Below are the code and all the weights of a small trained network. Each question names an input and a target symbol and asks about switching units off, where a switched-off unit gives its printed mean instead of its output.

import numpy as np


def w(rows, s, z=0):
    codes = np.array(rows[::2]) - 128.0
    scale = np.full(codes.shape[1], s)
    scale[-1] = z or s
    return codes * scale


def f(y):
    return np.maximum(y, 0)


def softmax(a):
    e = np.exp(a - a.max(-1, keepdims=True))
    return e / e.sum(-1, keepdims=True)


def log_softmax(a):
    a = a - a.max(-1, keepdims=True)
    return a - np.log(np.exp(a).sum(-1, keepdims=True))


def net(x, mask):
    ids = ['αβγεζηθλμξπστφψω'.index(c) for c in x.split()]
    T = len(ids)
    res = E[ids] + P[:T]
    u = 0
    for l in range(2):
        r = res
        for j in range(2):
            rows = slice(4 * j, 4 * j + 4)
            q, k, v = (r @ M[l][rows].T for M in (Q, K, V))
            z = softmax(np.where(np.tri(T) > 0, q @ k.T / 4**0.5, -1e9)) @ v
            o = O[l][rows]
            res = res + np.where(mask[u + j], z, o[:, -1]) @ o[:, :-1]
        u += 2
        y = f(res @ A[l][:, :-1].T + A[l][:, -1])
        res = res + np.where(mask[u : u + 4], y, B[l][:, -1]) @ B[l][:, :-1]
        u += 4
    return log_softmax(res[-1] @ U[:, :-1].T + U[:, -1])


Q, K, V, O, A, B = {}, {}, {}, {}, {}, {}
E = w([
[96,128,121],'α',
[159,114,139],'β',
[145,147,99],'γ',
[134,108,128],'ε',
[157,166,149],'ζ',
[155,155,136],'η',
[86,9,169],'θ',
[111,114,86],'λ',
[116,136,112],'μ',
[189,156,112],'ξ',
[127,128,169],'π',
[143,161,160],'σ',
[123,115,137],'τ',
[157,164,144],'φ',
[131,135,118],'ψ',
[201,110,170],'ω',
],0.013)
P = w([
[131,21,55],'0',
[213,125,150],'1',
[200,116,166],'2',
[186,113,177],'3',
[185,98,175],'4',
[179,97,197],'5',
[167,96,191],'6',
[171,97,201],'7',
[170,94,205],'8',
[156,87,214],'9',
[156,84,221],'10',
[149,74,255],'11',
],0.0073)
Q[0] = w([
[42,178,7],'0.h0',
[154,138,111],'0.h0',
[119,176,107],'0.h0',
[159,91,173],'0.h0',
[139,67,125],'0.h1',
[92,174,115],'0.h1',
[155,149,147],'0.h1',
[145,135,128],'0.h1',
],0.015)
K[0] = w([
[143,253,163],'0.h0',
[124,136,100],'0.h0',
[102,179,112],'0.h0',
[75,15,127],'0.h0',
[137,89,165],'0.h1',
[98,147,87],'0.h1',
[171,169,144],'0.h1',
[135,144,142],'0.h1',
],0.012)
V[0] = w([
[212,131,206],'0.h0',
[229,192,75],'0.h0',
[81,119,85],'0.h0',
[201,167,53],'0.h0',
[145,105,205],'0.h1',
[91,125,129],'0.h1',
[184,188,1],'0.h1',
[131,89,209],'0.h1',
],0.0088)
O[0] = w([
[239,209,162,202],'0.h0',
[142,122,254,3],'0.h0',
[87,92,108,104],'0.h0',
[149,93,254,35],'0.h0',
[197,152,47,248],'0.h1',
[88,152,116,79],'0.h1',
[122,94,249,28],'0.h1',
[174,157,59,249],'0.h1',
],0.0074,0.0041)
A[0] = w([
[70,245,77,128],'0.n0',
[91,34,233,117],'0.n1',
[11,2,155,201],'0.n2',
[119,155,249,255],'0.n3',
],0.0077,0.0084)
B[0] = w([
[113,171,240,198],'0.n0',
[123,88,250,145],'0.n1',
[141,26,124,160],'0.n2',
[236,102,129,253],'0.n3',
],0.012,0.0053)
Q[1] = w([
[230,135,73],'1.h0',
[18,82,123],'1.h0',
[14,74,154],'1.h0',
[59,122,31],'1.h0',
[79,228,73],'1.h1',
[161,61,94],'1.h1',
[200,85,96],'1.h1',
[81,211,1],'1.h1',
],0.0091)
K[1] = w([
[71,38,136],'1.h0',
[148,189,147],'1.h0',
[158,193,135],'1.h0',
[119,152,220],'1.h0',
[102,245,170],'1.h1',
[119,109,76],'1.h1',
[65,96,83],'1.h1',
[86,238,154],'1.h1',
],0.012)
V[1] = w([
[82,54,131],'1.h0',
[196,210,154],'1.h0',
[97,55,152],'1.h0',
[210,179,161],'1.h0',
[116,61,144],'1.h1',
[177,136,77],'1.h1',
[73,75,52],'1.h1',
[113,98,3],'1.h1',
],0.011)
O[1] = w([
[78,65,146,235],'1.h0',
[182,230,131,30],'1.h0',
[54,68,192,250],'1.h0',
[170,208,167,104],'1.h0',
[83,70,162,174],'1.h1',
[193,75,64,165],'1.h1',
[66,85,73,131],'1.h1',
[98,48,2,147],'1.h1',
],0.007,0.018)
A[1] = w([
[54,125,197,2],'1.n0',
[81,149,250,155],'1.n1',
[56,103,181,61],'1.n2',
[2,32,15,83],'1.n3',
],0.0072,0.0064)
B[1] = w([
[31,206,118,157],'1.n0',
[98,119,255,154],'1.n1',
[109,221,54,172],'1.n2',
[200,209,119,255],'1.n3',
],0.0071,0.05)
U = w([
[102,112,140,243],'α',
[141,114,115,222],'β',
[144,84,161,155],'γ',
[142,7,144,131],'ε',
[166,183,129,124],'ζ',
[142,124,153,112],'η',
[156,136,90,2],'θ',
[107,173,103,156],'λ',
[100,119,157,81],'μ',
[160,84,137,124],'ξ',
[104,157,140,116],'π',
[97,200,139,4],'σ',
[131,127,123,173],'τ',
[126,176,158,49],'φ',
[149,121,152,131],'ψ',
[180,39,112,99],'ω',
],0.011,0.0093)

Each question gives the input, a string of symbols that net reads in full, and the target symbol t.
The units are the heads (4 rows each of Q, K, V and O) and the neurons (one row each of A and B). Each row of codes is followed by its name. A weight is (code - 128) times the scale printed after its matrix; where a second scale follows, it is the last column's (O, A, B and U).
mask holds one flag per unit, layer by layer, with each layer's heads first. A switched-off unit (its flag False) gives its mean, the last column of its rows in O or B, instead of its output. The means were averaged over made-up inputs and are rounded, as every weight is.
A unit's drop is (log p(t) with every unit on - log p(t) with that unit switched off) / (log p(t) with every unit on - log p(t) with every unit switched off).
The circuit of an input: a set's keep is (log p(t) with only the set's units on - log p(t) with every unit switched off) / (log p(t) with every unit on - log p(t) with every unit switched off). Starting from all 12 units, units are removed one at a time, each time the one whose removal leaves the highest keep (on an exact tie, the one counted first), for as long as the keep stays at least 0.8.
circuit, biggest first: the units of the circuit, biggest drop first
top k neurons: the k neurons with the biggest drops, biggest first
top k neurons in layer l: the k neurons of layer l with the biggest drops, biggest first
heads that matter: for each layer, one digit per head in row order, 1 if its drop is at least 0.15 and else 0, layers parted by /
input ψ γ ξ, target α: heads that matter : 11 / 11
input η ω ω, target γ: top 2 neurons : [1.n3; 0.n1]
input α θ θ λ ψ γ ω α α, target λ: top 4 neurons : [0.n2; 1.n3; 1.n2; 0.n3]
input ω η γ β, target ζ: top neuron : [0.n3]
input α θ λ ω λ ψ, target λ: heads that matter : 11 / 10
input ξ φ φ ω ω, target φ: circuit, biggest first : [1.h1; 0.h0; 0.h1; 0.n1]
input γ ξ λ σ, target μ: top 2 neurons : [0.n1; 0.n2]
input ω ω α ω σ π ω ω π, target ζ: heads that matter : 10 / 10
input β ψ ω ω ξ, target ε: heads that matter : 11 / 00
input β ω α λ ψ α, target ε: heads that matter : 11 / 00
input α ω ω φ, target λ: top 3 neurons : [1.n3; 0.n2; 1.n2]
input λ η ζ, target σ: top 2 neurons : [1.n3; 1.n2]
input η μ ψ τ β ω α ξ ω ω, target γ: top 3 neurons : [1.n3; 0.n2; 0.n1]
input ω θ ω, target ω: heads that matter : 00 / 01
input ω ω φ α ω α ξ ζ ω ω η ξ, target ζ: circuit, biggest first : [1.h0]
input α ω α, target λ: heads that matter : 11 / 11
input λ η ω ω, target σ: top 4 neurons : [1.n3; 1.n2; 0.n1; 0.n2]
input λ ω ψ ω ω ω μ ξ α α ω α, target σ: top 3 neurons in layer 1 : [1.n3; 1.n2; 1.n0]
input α ω ξ γ, target λ: top 3 neurons : [1.n3; 0.n2; 1.n2]
input ω μ β ζ ω θ γ θ, target ζ: heads that matter : 11 / 10
input λ γ β ω α β α μ, target σ: top 3 neurons : [1.n3; 0.n2; 1.n2]
input ψ ω β τ, target α: top 2 neurons : [0.n2; 0.n1]
input α ψ ξ α γ ω ξ θ, target θ: top 2 neurons : [1.n3; 0.n2]
input β ξ ξ ψ ζ α, target ε: top neuron in layer 0 : [0.n3]
input γ β ω μ λ ω α ω α ω α β, target μ: top 2 neurons : [0.n2; 0.n1]
input π θ ψ ω ω μ ω, target ω: heads that matter : 00 / 00
